Below are the code and all the weights of a small trained network. Each question names an input and a class and asks about switching units off, where a switched-off unit gives its printed mean instead of its output.

import numpy as np


def w(rows, s, z=0):
    codes = np.array(rows[::2]) - 128.0
    scale = np.full(codes.shape[1], s)
    scale[-1] = z or s
    return codes * scale


def norm(h):
    return h / np.sqrt((h * h).mean(-1, keepdims=True) + 1e-5)


def f(y):
    return np.maximum(y, 0)


def log_softmax(a):
    a = a - a.max(-1, keepdims=True)
    return a - np.log(np.exp(a).sum(-1, keepdims=True))


def net(x, mask):
    res = np.array(x, float).reshape(1, 7) / 4 @ E
    u = 0
    for l in range(2):
        y = f(norm(res) @ A[l][:, :-1].T + A[l][:, -1])
        res = res + np.where(mask[u : u + 4], y, B[l][:, -1]) @ B[l][:, :-1]
        u += 4
    return log_softmax(norm(res)[-1] @ U[:, :-1].T + U[:, -1])


A, B = {}, {}
E = w([
[194,89,134,73,107,173,190,59,110,117,60,164],'x0',
[120,148,131,82,85,157,115,158,144,150,79,118],'x1',
[4,166,89,149,143,85,63,185,110,98,97,77],'x2',
[177,122,155,67,116,160,146,123,153,190,122,182],'x3',
[178,125,114,73,146,124,166,147,181,90,124,108],'x4',
[151,122,142,134,129,135,125,97,183,60,184,142],'x5',
[177,86,125,102,113,129,170,129,129,156,139,113],'x6',
],0.016)
A[0] = w([
[108,153,141,122,128,131,105,117,87,221,74,179,24],'L0N0',
[97,130,113,70,122,123,127,179,97,183,4,95,2],'L0N1',
[109,87,111,186,140,104,147,127,64,141,163,85,17],'L0N2',
[139,114,124,129,135,133,149,52,87,92,73,147,6],'L0N3',
],0.031,0.0082)
B[0] = w([
[33,7,163,164,79,203,70,101,119,227,205,177,217],'L0N0',
[129,255,60,24,32,138,228,240,96,240,9,14,251],'L0N1',
[189,140,71,200,217,4,156,72,81,222,192,71,188],'L0N2',
[173,144,142,200,103,149,151,83,112,5,21,156,211],'L0N3',
],0.0099,0.024)
A[1] = w([
[14,158,111,155,145,95,67,148,112,108,104,84,81],'L1N0',
[3,174,110,183,152,95,64,176,99,91,128,95,111],'L1N1',
[87,113,193,97,180,98,88,143,61,107,102,136,3],'L1N2',
[56,76,149,117,159,96,90,168,100,99,114,129,55],'L1N3',
],0.03,0.0059)
B[1] = w([
[92,82,61,58,218,157,89,214,155,49,165,156,236],'L1N0',
[44,213,130,114,157,108,4,150,174,12,162,134,251],'L1N1',
[115,147,136,104,136,89,123,130,132,121,111,163,134],'L1N2',
[86,177,153,122,139,155,135,105,180,91,92,99,146],'L1N3',
],0.011,0.014)
U = w([
[123,134,76,230,200,10,127,87,73,153,166,75,51],'0',
[221,98,179,52,132,113,173,149,238,98,228,138,149],'1',
[79,167,84,44,55,156,166,200,108,179,36,79,166],'2',
[56,27,167,161,68,197,99,92,89,199,133,194,6],'3',
[44,163,80,130,185,91,49,161,139,49,165,121,216],'4',
[187,81,169,170,101,150,191,47,116,16,41,182,165],'5',
],0.013,0.0022)

Each question gives the input, the list of numbers given to net, and the class t.
The units are the neurons (one row each of A and B). Each row of codes is followed by its name. A weight is (code - 128) times the scale printed after its matrix; where a second scale follows, it is the last column's (A, B and U).
mask holds one flag per neuron, layer by layer. A switched-off neuron (its flag False) gives its mean, the last column of its row in B, instead of its output. The means were averaged over made-up inputs and are rounded, as every weight is.
A unit's drop is (log p(t) with every unit on - log p(t) with that unit switched off) / (log p(t) with every unit on - log p(t) with every unit switched off).
The circuit of an input: a set's keep is (log p(t) with only the set's units on - log p(t) with every unit switched off) / (log p(t) with every unit on - log p(t) with every unit switched off). Starting from all 8 units, units are removed one at a time, each time the one whose removal leaves the highest keep (on an exact tie, the one counted first), for as long as the keep stays at least 0.8.
units of the circuit, in order: the units of the circuit, biggest drop first
top k neurons: the k neurons with the biggest drops, biggest first
drop of u: that unit's drop, to one decimal
input [-2,-3,7,4,0,-1,-1], class 4: units of the circuit, in order => [L1N1]
input [-3,-3,2,8,7,5,-6], class 1: top 3 neurons => [L0N1; L1N1; L0N3]
input [-4,2,-7,-4,1,4,-3], class 1: top 3 neurons => [L0N1; L0N3; L0N0]
input [-5,7,-7,3,-6,8,-6], class 1: top 2 neurons => [L0N1; L0N0]
input [2,-7,3,-8,-2,-4,-3], class 0: top 2 neurons => [L0N2; L0N0]
input [-1,-2,-2,3,7,-3,7], class 1: top 2 neurons => [L0N1; L0N3]
input [-5,8,-3,3,-1,7,-2], class 1: top 4 neurons => [L0N1; L0N0; L0N3; L1N1]
input [-7,0,-6,2,3,-3,-3], class 1: units of the circuit, in order => [L0N1; L0N0; L1N1]
input [-4,-8,-6,8,8,-7,3], class 1: top 3 neurons => [L0N1; L0N3; L0N0]
input [-8,3,-7,6,2,-2,-4], class 3: drop of L0N1 => 0.4
input [-7,-6,6,4,-5,-8,8], class 0: drop of L0N2 => 2.4
input [-4,1,-2,3,-7,-2,-1], class 3: drop of L0N0 => 0.7
input [3,-8,1,8,-4,-6,-3], class 3: drop of L0N0 => 0.6
input [8,2,0,0,-4,0,-8], class 5: units of the circuit, in order => [L0N3]
